Here is a tiny trained network, its code and every weight. The questions are about switching its units off for an input and a class, where a switched-off unit gives its printed mean instead of its output.

import numpy as np


def w(rows, s, z=0):
    codes = np.array(rows[::2]) - 128.0
    scale = np.full(codes.shape[1], s)
    scale[-1] = z or s
    return codes * scale


def f(y):
    return np.maximum(y, 0)


def log_softmax(a):
    a = a - a.max(-1, keepdims=True)
    return a - np.log(np.exp(a).sum(-1, keepdims=True))


def net(x, mask):
    res = np.array(x, float).reshape(1, 2) / 4 @ E
    y = f(res @ A[0][:, :-1].T + A[0][:, -1])
    res = res + np.where(mask, y, B[0][:, -1]) @ B[0][:, :-1]
    return log_softmax(res[-1] @ U[:, :-1].T + U[:, -1])


A, B = {}, {}
E = w([
[208,101,249,114,187,43,189,213],'x0',
[110,40,126,233,52,124,114,119],'x1',
],0.016)
A[0] = w([
[114,119,141,150,101,135,149,116,58],'neuron 1',
[162,144,150,58,134,102,193,167,51],'neuron 2',
[136,67,88,93,141,100,121,173,94],'neuron 3',
[62,91,88,200,2,152,99,108,163],'neuron 4',
[156,198,130,85,220,74,120,149,126],'neuron 5',
[190,193,190,123,206,42,226,150,200],'neuron 6',
[194,92,219,167,144,100,208,190,128],'neuron 7',
[127,183,126,50,152,124,109,129,182],'neuron 8',
[136,151,128,47,208,115,209,136,130],'neuron 9',
[104,175,139,112,156,167,103,75,254],'neuron 10',
[225,87,182,142,131,48,239,167,138],'neuron 11',
[115,69,114,222,81,138,61,123,209],'neuron 12',
],0.012,0.0037)
B[0] = w([
[130,150,149,144,159,138,89,165,139],'neuron 1',
[124,98,174,150,84,124,149,114,190],'neuron 2',
[145,117,161,103,136,110,130,106,143],'neuron 3',
[61,122,221,139,57,167,139,3,212],'neuron 4',
[174,92,145,59,118,93,87,206,202],'neuron 5',
[149,91,185,65,115,114,121,126,253],'neuron 6',
[98,62,76,101,180,69,148,94,240],'neuron 7',
[172,155,103,86,115,140,129,126,181],'neuron 8',
[136,88,104,54,98,109,127,186,202],'neuron 9',
[208,197,118,227,141,181,118,151,175],'neuron 10',
[128,66,91,129,207,54,191,61,248],'neuron 11',
[54,91,152,168,121,76,52,80,191],'neuron 12',
],0.012,0.03)
U = w([
[169,220,151,180,147,211,175,83,65],'0',
[62,132,169,197,94,158,111,81,207],'1',
[201,139,157,104,84,158,130,175,5],'2',
[174,238,6,141,204,154,125,152,209],'3',
[139,65,123,114,204,97,162,117,121],'4',
],0.013,0.0031)

Each question gives the input, the list of numbers given to net, and the class t.
The units are the neurons (one row each of A and B). Each row of codes is followed by its name. A weight is (code - 128) times the scale printed after its matrix; where a second scale follows, it is the last column's (A, B and U).
mask holds one flag per neuron, in row order. A switched-off neuron (its flag False) gives its mean, the last column of its row in B, instead of its output. The means were averaged over made-up inputs and are rounded, as every weight is.
A unit's drop is (log p(t) with every unit on - log p(t) with that unit switched off) / (log p(t) with every unit on - log p(t) with every unit switched off).
unit that matters most: the unit with the biggest drop
k most important neurons: the k neurons with the biggest drops, biggest first
drop when u is switched off: that unit's drop, to one decimal
input [-2,-2], class 3: 2 most important neurons => [neuron 4; neuron 6]
input [1,-3], class 2: 3 most important neurons => [neuron 11; neuron 7; neuron 12]
input [-4,-3], class 0: unit that matters most => neuron 7
input [-2,-4], class 3: 2 most important neurons => [neuron 6; neuron 4]
input [3,8], class 1: 2 most important neurons => [neuron 4; neuron 12]
input [0,-1], class 2: 2 most important neurons => [neuron 11; neuron 7]
input [-1,-3], class 2: drop when neuron 11 is switched off => 0.3
input [2,-6], class 2: drop when neuron 7 is switched off => 0.1
input [-5,-4], class 3: drop when neuron 4 is switched off => 0.2
input [-3,-7], class 2: drop when neuron 5 is switched off => 0.1
